Here is a tiny trained network, its code and every weight. The questions are about switching its units off for an input and a class, where a switched-off unit gives its printed mean instead of its output.

import numpy as np


def w(rows, s, z=0):
    codes = np.array(rows[::2]) - 128.0
    scale = np.full(codes.shape[1], s)
    scale[-1] = z or s
    return codes * scale


def f(y):
    return y / 2 * (1 + np.tanh(0.7978845608 * (y + 0.044715 * y**3)))


def log_softmax(a):
    a = a - a.max(-1, keepdims=True)
    return a - np.log(np.exp(a).sum(-1, keepdims=True))


def net(x, mask):
    res = np.array(x, float).reshape(1, 6) / 4 @ E
    y = f(res @ A[0][:, :-1].T + A[0][:, -1])
    res = res + np.where(mask, y, B[0][:, -1]) @ B[0][:, :-1]
    return log_softmax(res[-1] @ U[:, :-1].T + U[:, -1])


A, B = {}, {}
E = w([
[115,194,72,52],'x0',
[99,122,133,121],'x1',
[118,119,137,120],'x2',
[165,62,2,129],'x3',
[138,123,133,123],'x4',
[226,96,162,100],'x5',
],0.0091)
A[0] = w([
[234,138,162,99,232],'neuron 0',
[152,116,65,115,167],'neuron 1',
[124,131,211,122,251],'neuron 2',
[139,169,113,83,37],'neuron 3',
[126,64,72,130,170],'neuron 4',
[145,159,155,133,105],'neuron 5',
[99,31,179,161,143],'neuron 6',
[118,60,67,118,9],'neuron 7',
[92,155,100,180,242],'neuron 8',
[33,207,206,57,150],'neuron 9',
[100,165,184,71,102],'neuron 10',
[126,170,108,37,73],'neuron 11',
[134,32,138,126,68],'neuron 12',
[119,111,112,11,111],'neuron 13',
[68,132,115,30,46],'neuron 14',
[114,166,214,146,84],'neuron 15',
[146,127,157,207,119],'neuron 16',
[205,149,144,127,215],'neuron 17',
[180,209,181,135,93],'neuron 18',
[215,83,181,31,233],'neuron 19',
[146,158,180,183,45],'neuron 20',
[150,127,112,128,203],'neuron 21',
[189,204,234,101,93],'neuron 22',
[96,57,142,215,107],'neuron 23',
[99,214,65,61,147],'neuron 24',
[64,110,140,135,115],'neuron 25',
[138,33,117,58,164],'neuron 26',
[149,74,94,106,188],'neuron 27',
[144,114,67,170,166],'neuron 28',
],0.011,0.0031)
B[0] = w([
[88,148,100,114,194],'neuron 0',
[58,189,135,197,162],'neuron 1',
[89,170,67,152,207],'neuron 2',
[203,81,96,223,138],'neuron 3',
[95,240,115,179,169],'neuron 4',
[126,120,103,170,141],'neuron 5',
[169,188,68,81,180],'neuron 6',
[130,153,139,187,153],'neuron 7',
[66,105,207,3,165],'neuron 8',
[86,124,93,152,249],'neuron 9',
[162,156,74,161,180],'neuron 10',
[199,162,53,155,163],'neuron 11',
[145,170,107,188,152],'neuron 12',
[168,159,45,167,159],'neuron 13',
[200,146,171,143,155],'neuron 14',
[132,212,122,150,196],'neuron 15',
[164,129,46,115,159],'neuron 16',
[97,117,114,22,167],'neuron 17',
[126,161,120,136,173],'neuron 18',
[62,147,93,55,208],'neuron 19',
[144,135,80,174,156],'neuron 20',
[91,119,105,142,143],'neuron 21',
[102,139,116,194,214],'neuron 22',
[227,187,56,58,176],'neuron 23',
[155,153,59,87,190],'neuron 24',
[206,131,89,70,150],'neuron 25',
[81,138,110,140,165],'neuron 26',
[79,196,140,167,164],'neuron 27',
[109,198,148,136,158],'neuron 28',
],0.0068,0.011)
U = w([
[250,132,80,166,89],'0',
[33,132,129,251,12],'1',
[65,86,90,171,254],'2',
[45,138,142,97,176],'3',
[92,122,123,166,216],'4',
[90,138,141,136,195],'5',
[89,24,168,134,69],'6',
[163,17,170,108,57],'7',
],0.011,0.0055)

Each question gives the input, the list of numbers given to net, and the class t.
The units are the neurons (one row each of A and B). Each row of codes is followed by its name. A weight is (code - 128) times the scale printed after its matrix; where a second scale follows, it is the last column's (A, B and U).
mask holds one flag per neuron, in row order. A switched-off neuron (its flag False) gives its mean, the last column of its row in B, instead of its output. The means were averaged over made-up inputs and are rounded, as every weight is.
A unit's drop is (log p(t) with every unit on - log p(t) with that unit switched off) / (log p(t) with every unit on - log p(t) with every unit switched off).
The circuit of an input: a set's keep is (log p(t) with only the set's units on - log p(t) with every unit switched off) / (log p(t) with every unit on - log p(t) with every unit switched off). Starting from the 12 units with the biggest drops (on a tie, the unit counted first), units are removed one at a time, each time the one whose removal leaves the highest keep (on an exact tie, the one counted first), for as long as the keep stays at least 0.8.
units of the circuit, in order: the units of the circuit, biggest drop first
most important unit: the unit with the biggest drop
top k neurons: the k neurons with the biggest drops, biggest first
drop of u: that unit's drop, to one decimal
input [4,1,-5,6,-4,-8], class 3: units of the circuit, in order	[neuron 8]
input [-7,-6,-4,7,6,8], class 3: top 2 neurons	[neuron 19; neuron 17]
input [8,5,1,7,-3,-3], class 0: top 4 neurons	[neuron 24; neuron 11; neuron 14; neuron 13]
input [-6,-6,1,2,5,-8], class 3: units of the circuit, in order	[neuron 8; neuron 22]
input [-6,-5,4,-5,3,-1], class 0: units of the circuit, in order	[neuron 23; neuron 6; neuron 16]
input [5,-3,-3,-4,1,-4], class 0: units of the circuit, in order	[neuron 24; neuron 19; neuron 11]
input [2,-1,6,-8,5,-6], class 1: units of the circuit, in order	[neuron 9; neuron 22]
input [0,-4,-6,7,3,-4], class 1: top 2 neurons	[neuron 1; neuron 4]
input [-6,6,8,6,0,8], class 3: units of the circuit, in order	[neuron 19; neuron 17; neuron 27]
input [-5,-1,1,-1,5,-7], class 3: units of the circuit, in order	[neuron 8; neuron 22]
input [7,-2,-5,5,-8,7], class 2: top 3 neurons	[neuron 1; neuron 19; neuron 23]
input [5,2,2,-8,3,-7], class 1: top 2 neurons	[neuron 9; neuron 23]
input [3,3,-5,6,3,-3], class 1: top 2 neurons	[neuron 1; neuron 4]
input [2,-6,-6,1,-7,6], class 2: most important unit	neuron 8
input [-3,-4,-2,6,4,-7], class 3: top 2 neurons	[neuron 8; neuron 22]
input [-2,4,2,-7,4,7], class 1: top 2 neurons	[neuron 22; neuron 2]
input [-8,-3,7,4,5,-6], class 0: drop of neuron 23	0.5
input [2,-4,-2,-8,5,1], class 1: drop of neuron 22	0.2
input [0,-3,5,-8,4,6], class 1: drop of neuron 17	-0.1
input [-8,-2,-3,3,0,-5], class 0: units of the circuit, in order	[neuron 23]
input [7,2,3,-2,2,-7], class 0: drop of neuron 4	0.0
